Below is a small trained network, with its code and all its weights. Each question gives an input and a class and asks what happens when units are switched off, that is, made to give their printed mean instead of their output.

import numpy as np


def w(rows, s, z=0):
    codes = np.array(rows[::2]) - 128.0
    scale = np.full(codes.shape[1], s)
    scale[-1] = z or s
    return codes * scale


def f(y):
    return np.maximum(y, 0)


def log_softmax(a):
    a = a - a.max(-1, keepdims=True)
    return a - np.log(np.exp(a).sum(-1, keepdims=True))


def net(x, mask):
    res = np.array(x, float).reshape(1, 2) / 4 @ E
    y = f(res @ A[0][:, :-1].T + A[0][:, -1])
    res = res + np.where(mask, y, B[0][:, -1]) @ B[0][:, :-1]
    return log_softmax(res[-1] @ U[:, :-1].T + U[:, -1])


A, B = {}, {}
E = w([
[56,188,55,25,180],'x0',
[255,140,114,41,84],'x1',
],0.0098)
A[0] = w([
[169,77,190,224,47,71],'neuron 1',
[34,98,158,212,185,109],'neuron 2',
[166,104,163,167,137,253],'neuron 3',
[254,117,119,50,63,74],'neuron 4',
[142,54,198,198,51,86],'neuron 5',
[164,76,160,178,106,101],'neuron 6',
[31,88,151,216,178,70],'neuron 7',
[95,138,68,82,151,82],'neuron 8',
[87,203,85,56,223,75],'neuron 9',
[77,183,70,85,159,73],'neuron 10',
],0.0088,0.015)
B[0] = w([
[126,223,58,179,49,179],'neuron 1',
[207,132,181,12,166,187],'neuron 2',
[89,60,75,64,105,254],'neuron 3',
[228,187,205,29,213,184],'neuron 4',
[118,226,70,125,95,177],'neuron 5',
[119,178,88,167,101,160],'neuron 6',
[238,198,186,45,187,172],'neuron 7',
[121,221,84,152,113,149],'neuron 8',
[108,199,62,141,61,176],'neuron 9',
[143,225,78,124,82,158],'neuron 10',
],0.012,0.015)
U = w([
[111,191,56,142,47,99],'0',
[198,147,200,79,188,108],'1',
[56,6,86,102,101,249],'2',
[113,98,166,188,137,103],'3',
[113,119,177,166,101,105],'4',
[118,90,120,197,156,102],'5',
[122,131,163,186,148,105],'6',
[114,109,179,172,132,101],'7',
],0.014,0.018)

Each question gives the input, the list of numbers given to net, and the class t.
The units are the neurons (one row each of A and B). Each row of codes is followed by its name. A weight is (code - 128) times the scale printed after its matrix; where a second scale follows, it is the last column's (A, B and U).
mask holds one flag per neuron, in row order. A switched-off neuron (its flag False) gives its mean, the last column of its row in B, instead of its output. The means were averaged over made-up inputs and are rounded, as every weight is.
A unit's drop is (log p(t) with every unit on - log p(t) with that unit switched off) / (log p(t) with every unit on - log p(t) with every unit switched off).
The circuit of an input: a set's keep is (log p(t) with only the set's units on - log p(t) with every unit switched off) / (log p(t) with every unit on - log p(t) with every unit switched off). Starting from all 10 units, units are removed one at a time, each time the one whose removal leaves the highest keep (on an exact tie, the one counted first), for as long as the keep stays at least 0.8.
circuit, biggest first: the units of the circuit, biggest drop first
k most important neurons: the k neurons with the biggest drops, biggest first
drop when u is switched off: that unit's drop, to one decimal
input [5,7], class 1: circuit, biggest first : (neuron 4)
input [-3,-3], class 2: circuit, biggest first : (neuron 4; neuron 9; neuron 10)
input [3,2], class 2: circuit, biggest first : (neuron 1; neuron 5; neuron 4)
input [3,-3], class 2: circuit, biggest first : (neuron 4; neuron 1; neuron 5)
input [5,6], class 1: 2 most important neurons : (neuron 4; neuron 1)
input [-7,7], class 0: 4 most important neurons : (neuron 1; neuron 5; neuron 2; neuron 6)
input [-2,3], class 2: 2 most important neurons : (neuron 7; neuron 2)
input [7,8], class 1: 2 most important neurons : (neuron 4; neuron 1)
input [-1,-4], class 1: drop when neuron 2 is switched off : 0.4
input [-1,-3], class 2: drop when neuron 4 is switched off : 0.7
input [0,1], class 2: drop when neuron 8 is switched off : 0.0
